Below is a small trained network, with its code and all its weights. Each question gives an input and a class and asks what happens when units are switched off, that is, made to give their printed mean instead of their output.

import numpy as np


def w(rows, s, z=0):
    codes = np.array(rows[::2]) - 128.0
    scale = np.full(codes.shape[1], s)
    scale[-1] = z or s
    return codes * scale


def norm(h):
    return h / np.sqrt((h * h).mean(-1, keepdims=True) + 1e-5)


def f(y):
    return np.maximum(y, 0)


def log_softmax(a):
    a = a - a.max(-1, keepdims=True)
    return a - np.log(np.exp(a).sum(-1, keepdims=True))


def net(x, mask):
    res = np.array(x, float).reshape(1, 6) / 4 @ E
    u = 0
    for l in range(2):
        y = f(norm(res) @ A[l][:, :-1].T + A[l][:, -1])
        res = res + np.where(mask[u : u + 10], y, B[l][:, -1]) @ B[l][:, :-1]
        u += 10
    return log_softmax(norm(res)[-1] @ U[:, :-1].T + U[:, -1])


A, B = {}, {}
E = w([
[126,127,127,124],'x0',
[155,124,23,109],'x1',
[155,1,119,183],'x2',
[126,128,128,126],'x3',
[205,196,162,52],'x4',
[127,127,127,128],'x5',
],0.0043)
A[0] = w([
[255,153,142,105,137],'0.n1',
[166,76,198,83,8],'0.n2',
[189,164,116,97,99],'0.n3',
[173,75,204,82,2],'0.n4',
[198,103,203,174,91],'0.n5',
[152,135,177,104,97],'0.n6',
[59,154,229,191,115],'0.n7',
[27,153,160,136,29],'0.n8',
[205,36,150,128,143],'0.n9',
[27,91,172,161,139],'0.n10',
],0.0075,0.0052)
B[0] = w([
[182,144,190,162,236],'0.n1',
[2,97,40,105,145],'0.n2',
[166,123,61,113,183],'0.n3',
[15,113,44,86,148],'0.n4',
[21,92,126,141,188],'0.n5',
[80,151,135,135,159],'0.n6',
[240,159,111,148,246],'0.n7',
[188,224,41,93,165],'0.n8',
[95,65,141,160,254],'0.n9',
[182,193,124,142,253],'0.n10',
],0.0073,0.0038)
A[1] = w([
[22,5,127,166,50],'1.n1',
[158,77,127,203,77],'1.n2',
[130,200,182,55,49],'1.n3',
[74,149,254,104,174],'1.n4',
[71,196,74,175,255],'1.n5',
[113,138,233,168,200],'1.n6',
[123,93,92,209,60],'1.n7',
[75,66,119,168,60],'1.n8',
[192,38,102,135,122],'1.n9',
[181,53,184,167,91],'1.n10',
],0.0084,0.0031)
B[1] = w([
[152,223,70,129,253],'1.n1',
[189,138,160,113,211],'1.n2',
[189,104,115,254,182],'1.n3',
[60,20,135,76,167],'1.n4',
[38,47,141,90,235],'1.n5',
[90,17,191,85,191],'1.n6',
[159,178,138,74,207],'1.n7',
[174,174,100,87,199],'1.n8',
[102,162,214,199,216],'1.n9',
[62,42,154,79,201],'1.n10',
],0.0069,0.0055)
U = w([
[213,250,60,192,253],'0',
[184,107,227,167,88],'1',
[50,114,58,83,63],'2',
],0.011,0.002)

Each question gives the input, the list of numbers given to net, and the class t.
The units are the neurons (one row each of A and B). Each row of codes is followed by its name. A weight is (code - 128) times the scale printed after its matrix; where a second scale follows, it is the last column's (A, B and U).
mask holds one flag per neuron, layer by layer. A switched-off neuron (its flag False) gives its mean, the last column of its row in B, instead of its output. The means were averaged over made-up inputs and are rounded, as every weight is.
A unit's drop is (log p(t) with every unit on - log p(t) with that unit switched off) / (log p(t) with every unit on - log p(t) with every unit switched off).
The circuit of an input: a set's keep is (log p(t) with only the set's units on - log p(t) with every unit switched off) / (log p(t) with every unit on - log p(t) with every unit switched off). Starting from the 12 units with the biggest drops (on a tie, the unit counted first), units are removed one at a time, each time the one whose removal leaves the highest keep (on an exact tie, the one counted first), for as long as the keep stays at least 0.8.
circuit, biggest first: the units of the circuit, biggest drop first
most important unit: the unit with the biggest drop
top k neurons: the k neurons with the biggest drops, biggest first
k most important neurons of layer l: the k neurons of layer l with the biggest drops, biggest first
drop of u: that unit's drop, to one decimal
input [7,1,8,0,-7,-4], class 0: circuit, biggest first -> [1.n1 1.n6]
input [-1,3,-3,-2,0,-1], class 2: circuit, biggest first -> [1.n5]
input [1,0,-6,-2,6,-2], class 1: top 3 neurons -> [1.n1 0.n1 0.n7]
input [-8,-2,-6,3,2,-7], class 1: 3 most important neurons of layer 1 -> [1.n3 1.n1 1.n4]
input [0,-7,0,-3,0,4], class 0: 3 most important neurons of layer 1 -> [1.n10 1.n4 1.n9]
input [-1,1,-6,-6,-3,-2], class 2: 3 most important neurons of layer 0 -> [0.n1 0.n10 0.n7]
input [8,7,1,0,5,5], class 1: top 2 neurons -> [0.n1 1.n1]
input [3,-8,-2,2,-8,6], class 0: top 3 neurons -> [0.n7 0.n8 0.n10]
input [3,-1,-5,-6,6,-3], class 1: top 4 neurons -> [1.n1 0.n7 1.n4 0.n1]
input [7,0,5,1,7,-7], class 2: top 3 neurons -> [0.n7 0.n5 0.n9]
input [6,0,-6,6,-8,-8], class 0: top 3 neurons -> [0.n8 0.n10 0.n7]
input [7,-1,7,-3,1,-4], class 2: 3 most important neurons of layer 0 -> [0.n7 0.n5 0.n9]
input [5,-2,-5,5,4,-1], class 1: top 2 neurons -> [1.n3 1.n4]
input [1,4,3,4,-2,2], class 0: top 2 neurons -> [1.n1 0.n7]
input [7,-7,1,-4,2,1], class 2: most important unit -> 0.n5
input [-3,-5,-3,3,0,-2], class 0: top 2 neurons -> [0.n7 0.n8]
input [6,2,-8,1,-3,7], class 2: 2 most important neurons of layer 1 -> [1.n5 1.n1]
input [-6,-5,-7,-2,7,-2], class 1: drop of 0.n10 -> 0.1
input [1,-4,6,1,2,-7], class 2: drop of 1.n5 -> 0.0
input [-8,0,-1,2,-4,-7], class 0: most important unit -> 0.n10
